Below are the code and all the weights of a small trained network. Each question names an input and a target symbol and asks about switching units off, where a switched-off unit gives its printed mean instead of its output.

import numpy as np


def w(rows, s, z=0):
    codes = np.array(rows[::2]) - 128.0
    scale = np.full(codes.shape[1], s)
    scale[-1] = z or s
    return codes * scale


def f(y):
    return y / 2 * (1 + np.tanh(0.7978845608 * (y + 0.044715 * y**3)))


def softmax(a):
    e = np.exp(a - a.max(-1, keepdims=True))
    return e / e.sum(-1, keepdims=True)


def log_softmax(a):
    a = a - a.max(-1, keepdims=True)
    return a - np.log(np.exp(a).sum(-1, keepdims=True))


def net(x, mask):
    ids = ['βγδεμπστφω'.index(c) for c in x.split()]
    T = len(ids)
    res = E[ids] + P[:T]
    r = res
    for j in range(3):
        rows = slice(3 * j, 3 * j + 3)
        q, k, v = (r @ M[0][rows].T for M in (Q, K, V))
        z = softmax(np.where(np.tri(T) > 0, q @ k.T / 3**0.5, -1e9)) @ v
        o = O[0][rows]
        res = res + np.where(mask[j], z, o[:, -1]) @ o[:, :-1]
    y = f(res @ A[0][:, :-1].T + A[0][:, -1])
    res = res + np.where(mask[3:27], y, B[0][:, -1]) @ B[0][:, :-1]
    return log_softmax(res[-1] @ U[:, :-1].T + U[:, -1])


Q, K, V, O, A, B = {}, {}, {}, {}, {}, {}
E = w([
[108,163,9,122,136,161,150],'β',
[89,102,78,43,145,143,134],'γ',
[48,205,199,112,72,196,118],'δ',
[106,131,57,128,4,107,80],'ε',
[95,157,174,128,127,189,34],'μ',
[176,137,146,92,133,112,147],'π',
[141,171,165,135,135,85,147],'σ',
[145,157,156,112,139,102,154],'τ',
[183,133,147,87,129,116,145],'φ',
[151,149,158,103,138,96,149],'ω',
],0.016)
P = w([
[159,255,106,145,78,132,73],'0',
[144,63,137,186,98,161,163],'1',
[158,84,123,116,112,118,137],'2',
[133,99,119,95,128,97,133],'3',
[108,106,110,94,141,77,125],'4',
[115,133,136,83,160,85,117],'5',
],0.0088)
Q[0] = w([
[123,213,89,138,172,84,103],'h0',
[140,141,114,152,79,131,119],'h0',
[121,103,144,168,90,153,80],'h0',
[111,163,182,121,139,117,119],'h1',
[105,120,174,53,202,230,105],'h1',
[189,89,95,125,162,19,222],'h1',
[254,179,153,199,57,34,156],'h2',
[66,176,150,69,121,248,39],'h2',
[54,203,152,140,103,186,7],'h2',
],0.0076)
K[0] = w([
[96,165,108,67,134,70,100],'h0',
[109,124,121,108,160,121,134],'h0',
[136,115,145,137,145,156,131],'h0',
[109,107,139,77,151,143,77],'h1',
[81,137,117,35,208,126,149],'h1',
[191,163,230,129,120,143,138],'h1',
[189,178,195,253,86,138,116],'h2',
[49,46,1,103,147,44,153],'h2',
[86,91,14,115,57,62,137],'h2',
],0.008)
V[0] = w([
[137,178,100,67,130,102,86],'h0',
[119,254,53,98,129,104,82],'h0',
[152,172,102,115,131,101,110],'h0',
[167,130,137,169,165,110,117],'h1',
[144,154,86,132,144,139,158],'h1',
[139,181,215,178,138,161,99],'h1',
[98,129,85,107,85,109,99],'h2',
[102,131,122,55,201,162,152],'h2',
[116,148,16,200,124,176,144],'h2',
],0.0085)
O[0] = w([
[152,87,116,196,116,150,241,192],'h0',
[193,43,177,170,97,194,160,254],'h0',
[189,7,135,164,69,175,140,150],'h0',
[109,126,134,202,92,91,103,69],'h1',
[106,83,204,116,148,60,135,108],'h1',
[239,115,129,226,97,212,132,183],'h1',
[162,70,137,5,163,147,173,212],'h2',
[110,4,171,165,2,158,84,87],'h2',
[46,68,233,51,169,30,125,157],'h2',
],0.0055,0.0062)
A[0] = w([
[161,132,102,176,148,152,56,116],'n0',
[89,142,155,92,122,134,113,128],'n1',
[162,109,144,83,135,149,114,129],'n2',
[131,205,135,189,91,150,125,196],'n3',
[133,127,119,159,144,138,72,112],'n4',
[137,162,189,121,191,103,175,191],'n5',
[144,135,140,112,124,166,120,109],'n6',
[158,118,75,136,131,158,178,70],'n7',
[130,137,150,134,118,158,139,114],'n8',
[102,148,190,134,160,93,168,161],'n9',
[84,100,166,120,171,11,131,14],'n10',
[109,143,191,101,106,149,113,150],'n11',
[76,97,103,95,124,149,117,218],'n12',
[152,124,106,181,151,146,63,138],'n13',
[78,106,106,58,123,135,114,173],'n14',
[131,149,165,86,107,151,117,116],'n15',
[113,111,118,68,161,69,93,142],'n16',
[128,160,167,126,113,191,111,109],'n17',
[106,101,134,142,48,109,71,133],'n18',
[151,126,89,139,86,112,124,168],'n19',
[137,148,112,132,161,74,99,54],'n20',
[122,67,101,100,140,114,177,189],'n21',
[85,132,156,138,163,140,111,202],'n22',
[89,61,130,131,115,134,113,252],'n23',
],0.011,0.0038)
B[0] = w([
[140,178,108,80,130,141,18,184],'n0',
[128,97,104,221,172,90,88,181],'n1',
[68,139,92,134,118,121,141,209],'n2',
[64,160,154,80,137,152,199,252],'n3',
[138,134,92,135,108,120,52,142],'n4',
[192,156,122,95,120,182,157,191],'n5',
[80,124,112,154,92,77,140,191],'n6',
[141,2,182,151,70,114,97,162],'n7',
[111,136,120,153,131,75,135,179],'n8',
[216,133,177,98,150,177,109,158],'n9',
[25,163,221,14,33,181,67,142],'n10',
[108,96,101,179,98,73,113,233],'n11',
[201,150,123,139,135,113,133,223],'n12',
[149,169,102,102,133,140,27,175],'n13',
[185,125,132,138,177,88,150,249],'n14',
[80,106,120,189,126,84,107,209],'n15',
[78,184,149,117,173,75,160,195],'n16',
[88,138,67,151,183,67,117,254],'n17',
[192,28,146,138,62,171,174,168],'n18',
[130,92,198,39,141,177,158,159],'n19',
[31,105,178,124,125,116,72,109],'n20',
[139,180,157,105,124,130,126,219],'n21',
[177,120,108,156,116,126,127,173],'n22',
[172,160,118,131,85,143,129,217],'n23',
],0.0061,0.0059)
U = w([
[111,126,222,116,116,102,114,46],'β',
[232,112,152,119,82,199,207,243],'γ',
[119,164,127,109,131,84,156,58],'δ',
[13,154,115,146,134,124,206,180],'ε',
[143,180,96,126,121,140,71,143],'μ',
[115,119,141,136,152,126,146,50],'π',
[121,124,148,139,146,123,147,20],'σ',
[172,87,124,253,138,10,124,118],'τ',
[152,214,108,100,226,28,174,253],'φ',
[127,138,136,132,135,105,145,32],'ω',
],0.0063,0.0035)

Each question gives the input, a string of symbols that net reads in full, and the target symbol t.
The units are the heads (3 rows each of Q, K, V and O) and the neurons (one row each of A and B). Each row of codes is followed by its name. A weight is (code - 128) times the scale printed after its matrix; where a second scale follows, it is the last column's (O, A, B and U).
mask holds one flag per unit, heads first, then neurons. A switched-off unit (its flag False) gives its mean, the last column of its rows in O or B, instead of its output. The means were averaged over made-up inputs and are rounded, as every weight is.
A unit's drop is (log p(t) with every unit on - log p(t) with that unit switched off) / (log p(t) with every unit on - log p(t) with every unit switched off).
The circuit of an input: a set's keep is (log p(t) with only the set's units on - log p(t) with every unit switched off) / (log p(t) with every unit on - log p(t) with every unit switched off). Starting from the 12 units with the biggest drops (on a tie, the unit counted first), units are removed one at a time, each time the one whose removal leaves the highest keep (on an exact tie, the one counted first), for as long as the keep stays at least 0.8.
circuit, biggest first: the units of the circuit, biggest drop first
which heads matter: for each layer, one digit per head in row order, 1 if its drop is at least 0.15 and else 0, layers parted by /
drop when u is switched off: that unit's drop, to one decimal
input ε μ δ ε, target φ: circuit, biggest first => (h2, h1, n16)
input δ δ μ μ τ, target γ: which heads matter => 010
input μ ε μ γ ε μ, target φ: circuit, biggest first => (h1, n16, n14)
input π σ ω δ μ, target μ: which heads matter => 001
input π δ σ γ γ ω, target γ: circuit, biggest first => (n17, n5)
input μ β ε ε δ, target φ: circuit, biggest first => (h2, h1, n14)
input σ μ μ ε ε, target φ: circuit, biggest first => (h2, h1)
input ω δ μ δ μ δ, target ε: which heads matter => 011
input δ μ ω ε, target γ: circuit, biggest first => (n18, n19)
input μ τ ε γ ω μ, target τ: which heads matter => 001
input δ ε δ ω μ μ, target φ: which heads matter => 001
input δ μ σ δ ε τ, target γ: which heads matter => 000
input δ μ μ, target μ: which heads matter => 011
input φ β μ μ μ, target β: circuit, biggest first => (h2, n10)
input σ μ β δ, target β: circuit, biggest first => (h2, n10, h1)
input δ μ μ δ δ π, target γ: which heads matter => 010
input μ δ φ γ, target γ: circuit, biggest first => (h2, n17)
input δ μ β, target γ: which heads matter => 000
input β π μ, target β: drop when n10 is switched off => 0.9
input δ μ μ ω, target γ: drop when n8 is switched off => 0.0
input δ ε μ γ σ δ, target τ: drop when n1 is switched off => 0.2
